Below is a small trained network, with its code and all its weights. Each question gives an input and a target symbol and asks what happens when units are switched off, that is, made to give their printed mean instead of their output.

import numpy as np


def w(rows, s, z=0):
    codes = np.array(rows[::2]) - 128.0
    scale = np.full(codes.shape[1], s)
    scale[-1] = z or s
    return codes * scale


def f(y):
    return y / 2 * (1 + np.tanh(0.7978845608 * (y + 0.044715 * y**3)))


def softmax(a):
    e = np.exp(a - a.max(-1, keepdims=True))
    return e / e.sum(-1, keepdims=True)


def log_softmax(a):
    a = a - a.max(-1, keepdims=True)
    return a - np.log(np.exp(a).sum(-1, keepdims=True))


def net(x, mask):
    ids = ['ΓΘΩαβεζημτ'.index(c) for c in x.split()]
    T = len(ids)
    res = E[ids] + P[:T]
    u = 0
    for l in range(3):
        r = res
        for j in range(2):
            rows = slice(3 * j, 3 * j + 3)
            q, k, v = (r @ M[l][rows].T for M in (Q, K, V))
            z = softmax(np.where(np.tri(T) > 0, q @ k.T / 3**0.5, -1e9)) @ v
            o = O[l][rows]
            res = res + np.where(mask[u + j], z, o[:, -1]) @ o[:, :-1]
        u += 2
        y = f(res @ A[l][:, :-1].T + A[l][:, -1])
        res = res + np.where(mask[u : u + 8], y, B[l][:, -1]) @ B[l][:, :-1]
        u += 8
    return log_softmax(res[-1] @ U[:, :-1].T + U[:, -1])


Q, K, V, O, A, B = {}, {}, {}, {}, {}, {}
E = w([
[68,115,107,112],'Γ',
[144,146,149,136],'Θ',
[115,104,149,140],'Ω',
[141,5,172,5],'α',
[76,80,58,154],'β',
[104,91,129,150],'ε',
[189,124,22,196],'ζ',
[224,170,74,143],'η',
[184,174,145,112],'μ',
[109,157,161,105],'τ',
],0.011)
P = w([
[112,170,190,169],'0',
[37,99,12,95],'1',
[45,127,15,107],'2',
[254,127,152,86],'3',
[193,110,129,84],'4',
[176,85,128,81],'5',
[170,66,125,87],'6',
[166,52,136,86],'7',
[183,35,135,91],'8',
[157,7,132,94],'9',
[174,48,157,98],'10',
[181,18,160,97],'11',
],0.0082)
Q[0] = w([
[122,149,178,148],'L0H1',
[152,80,157,127],'L0H1',
[139,85,111,101],'L0H1',
[87,138,148,115],'L0H2',
[96,201,146,177],'L0H2',
[45,255,50,146],'L0H2',
],0.016)
K[0] = w([
[129,156,80,131],'L0H1',
[146,77,84,89],'L0H1',
[141,79,156,116],'L0H1',
[166,173,106,152],'L0H2',
[98,213,96,151],'L0H2',
[95,251,189,245],'L0H2',
],0.014)
V[0] = w([
[133,107,176,80],'L0H1',
[94,89,170,146],'L0H1',
[112,128,105,171],'L0H1',
[250,176,86,172],'L0H2',
[153,192,109,255],'L0H2',
[102,147,243,91],'L0H2',
],0.0079)
O[0] = w([
[122,220,130,151,148],'L0H1',
[54,153,120,172,125],'L0H1',
[133,77,92,142,113],'L0H1',
[224,74,210,130,86],'L0H2',
[138,41,218,213,2],'L0H2',
[103,255,124,195,127],'L0H2',
],0.0065,0.0066)
A[0] = w([
[114,97,167,100,141],'L0N1',
[173,176,211,155,38],'L0N2',
[63,131,72,95,2],'L0N3',
[120,118,158,101,135],'L0N4',
[113,36,177,109,173],'L0N5',
[137,157,82,208,182],'L0N6',
[76,118,254,74,181],'L0N7',
[191,142,78,119,85],'L0N8',
],0.009,0.0051)
B[0] = w([
[214,104,75,178,143],'L0N1',
[184,219,174,23,110],'L0N2',
[253,194,218,121,242],'L0N3',
[170,122,106,158,133],'L0N4',
[236,72,31,153,251],'L0N5',
[38,144,187,109,227],'L0N6',
[165,179,109,225,178],'L0N7',
[60,107,181,81,250],'L0N8',
],0.006,0.0025)
Q[1] = w([
[227,21,204,253],'L1H1',
[179,176,118,103],'L1H1',
[53,179,156,129],'L1H1',
[219,83,71,92],'L1H2',
[56,158,150,172],'L1H2',
[143,124,216,151],'L1H2',
],0.0084)
K[1] = w([
[132,72,3,9],'L1H1',
[38,110,136,222],'L1H1',
[190,82,211,164],'L1H1',
[121,249,109,93],'L1H2',
[182,43,144,183],'L1H2',
[127,54,27,108],'L1H2',
],0.0068)
V[1] = w([
[36,90,32,126],'L1H1',
[147,116,39,3],'L1H1',
[48,31,65,218],'L1H1',
[103,192,110,76],'L1H2',
[127,90,153,227],'L1H2',
[135,186,123,86],'L1H2',
],0.006)
O[1] = w([
[106,165,37,231,48],'L1H1',
[200,199,81,138,2],'L1H1',
[96,119,126,253,144],'L1H1',
[124,181,54,121,252],'L1H2',
[104,67,169,124,32],'L1H2',
[113,175,91,121,241],'L1H2',
],0.0063,0.0028)
A[1] = w([
[38,253,66,96,211],'L1N1',
[69,85,126,114,1],'L1N2',
[86,95,119,128,77],'L1N3',
[144,128,119,126,130],'L1N4',
[187,124,101,103,51],'L1N5',
[91,96,144,248,185],'L1N6',
[127,206,84,105,173],'L1N7',
[42,126,161,204,8],'L1N8',
],0.0076,0.0036)
B[1] = w([
[81,82,197,210,248],'L1N1',
[129,155,99,104,121],'L1N2',
[139,160,87,90,125],'L1N3',
[116,125,139,133,133],'L1N4',
[89,101,158,130,142],'L1N5',
[95,95,149,1,156],'L1N6',
[144,65,170,152,195],'L1N7',
[90,118,133,32,131],'L1N8',
],0.0063,0.013)
Q[2] = w([
[49,106,193,111],'L2H1',
[114,67,159,136],'L2H1',
[80,121,149,193],'L2H1',
[110,172,93,47],'L2H2',
[255,45,27,150],'L2H2',
[9,149,124,107],'L2H2',
],0.013)
K[2] = w([
[45,122,230,90],'L2H1',
[121,216,158,73],'L2H1',
[138,135,231,169],'L2H1',
[95,53,148,172],'L2H2',
[154,186,2,199],'L2H2',
[121,33,193,21],'L2H2',
],0.0096)
V[2] = w([
[153,150,196,132],'L2H1',
[157,131,121,1],'L2H1',
[108,76,87,86],'L2H1',
[127,205,129,179],'L2H2',
[65,117,63,118],'L2H2',
[160,94,80,29],'L2H2',
],0.01)
O[2] = w([
[155,192,76,48,155],'L2H1',
[102,253,141,204,170],'L2H1',
[41,129,212,188,156],'L2H1',
[16,77,120,92,1],'L2H2',
[143,99,223,185,108],'L2H2',
[197,253,178,125,214],'L2H2',
],0.0074,0.0095)
A[2] = w([
[67,115,118,234,159],'L2N1',
[232,242,172,132,140],'L2N2',
[2,245,109,131,140],'L2N3',
[70,159,16,22,168],'L2N4',
[173,254,98,144,38],'L2N5',
[78,105,208,200,2],'L2N6',
[120,118,114,156,112],'L2N7',
[108,118,115,46,112],'L2N8',
],0.0061,0.0057)
B[2] = w([
[138,185,200,107,154],'L2N1',
[66,48,73,156,252],'L2N2',
[158,173,138,47,184],'L2N3',
[242,144,129,118,159],'L2N4',
[96,82,83,255,195],'L2N5',
[207,140,122,255,139],'L2N6',
[133,131,145,127,126],'L2N7',
[179,133,98,168,134],'L2N8',
],0.0074,0.015)
U = w([
[175,190,70,111,149],'Γ',
[253,88,148,138,32],'Θ',
[215,181,145,17,210],'Ω',
[64,160,154,63,254],'α',
[126,171,186,94,184],'β',
[132,83,52,200,4],'ε',
[169,158,170,175,35],'ζ',
[29,151,102,143,84],'η',
[61,49,88,73,245],'μ',
[36,54,155,160,72],'τ',
],0.0047,0.004)

Each question gives the input, a string of symbols that net reads in full, and the target symbol t.
The units are the heads (3 rows each of Q, K, V and O) and the neurons (one row each of A and B). Each row of codes is followed by its name. A weight is (code - 128) times the scale printed after its matrix; where a second scale follows, it is the last column's (O, A, B and U).
mask holds one flag per unit, layer by layer, with each layer's heads first. A switched-off unit (its flag False) gives its mean, the last column of its rows in O or B, instead of its output. The means were averaged over made-up inputs and are rounded, as every weight is.
A unit's drop is (log p(t) with every unit on - log p(t) with that unit switched off) / (log p(t) with every unit on - log p(t) with every unit switched off).
The circuit of an input: a set's keep is (log p(t) with only the set's units on - log p(t) with every unit switched off) / (log p(t) with every unit on - log p(t) with every unit switched off). Starting from the 12 units with the biggest drops (on a tie, the unit counted first), units are removed one at a time, each time the one whose removal leaves the highest keep (on an exact tie, the one counted first), for as long as the keep stays at least 0.8.
circuit, biggest first: the units of the circuit, biggest drop first
most important unit: the unit with the biggest drop
top k neurons: the k neurons with the biggest drops, biggest first
top k neurons in layer l: the k neurons of layer l with the biggest drops, biggest first
which heads matter: for each layer, one digit per head in row order, 1 if its drop is at least 0.15 and else 0, layers parted by /
input τ β Θ, target μ: which heads matter : 00 / 00 / 11
input ζ μ Θ, target Θ: circuit, biggest first : L0H2, L0N5, L0H1
input Θ ζ Γ, target Ω: most important unit : L0H2
input ε Θ Θ α ζ ζ ε ζ τ β ε ε, target ζ: top 3 neurons : L1N6, L1N8, L0N3
input μ η Θ, target Γ: top 3 neurons in layer 2 : L2N3, L2N4, L2N5
input ε Θ ε Ω α η ζ, target ζ: top 2 neurons in layer 0 : L0N6, L0N3
input Θ ζ Ω ζ β ε, target Θ: circuit, biggest first : L0H2, L2H1
input β τ η ε ε ζ Θ α τ β, target Θ: top 2 neurons : L1N6, L1N1
input τ Γ η Ω τ ζ α Ω ζ ζ, target Ω: top 2 neurons : L0N2, L1N1
input η α β ζ Ω, target Γ: top 2 neurons in layer 0 : L0N3, L0N2
input β ζ α ζ η Γ ζ ζ η, target Θ: top 2 neurons in layer 2 : L2N2, L2N5
input η Θ η β Ω ζ ζ α μ, target Γ: top 4 neurons : L2N5, L2N3, L2N4, L0N2
input ζ ζ Θ ζ, target Θ: circuit, biggest first : L0H2, L1H2
input η μ η τ η η α Θ μ ε α ε, target Γ: most important unit : L2H2
input ε Γ Γ Γ ζ τ Θ α Γ τ Ω, target ζ: top 4 neurons : L1N6, L1N8, L0N6, L2N6
input β α η Ω ζ ζ τ ζ, target Θ: top 3 neurons : L1N6, L1N1, L0N3
input β μ β Ω μ Ω α Ω Ω, target Θ: top 3 neurons : L1N6, L1N1, L0N3
input ε τ τ, target β: which heads matter : 01 / 11 / 10
input Θ Θ ε, target Ω: which heads matter : 01 / 10 / 10
input μ Γ α ζ η Ω ζ Θ ζ, target η: top 4 neurons : L2N2, L2N5, L0N2, L1N1
input α η η Ω, target μ: top 2 neurons : L1N1, L1N7
input τ Ω Γ β Γ ζ η α η ζ τ, target Ω: which heads matter : 11 / 10 / 10
input τ ε η Θ ε τ α α Θ τ τ, target Ω: top 4 neurons : L0N2, L1N1, L0N3, L2N5
input μ ε Γ, target Γ: most important unit : L0H2
input ζ μ β β Ω Γ Ω Θ ε β α, target ε: which heads matter : 11 / 01 / 01
input ε Θ α τ, target ζ: which heads matter : 11 / 11 / 11
input Θ β μ, target Ω: which heads matter : 01 / 10 / 11
input ζ Ω η, target Θ: which heads matter : 11 / 00 / 00
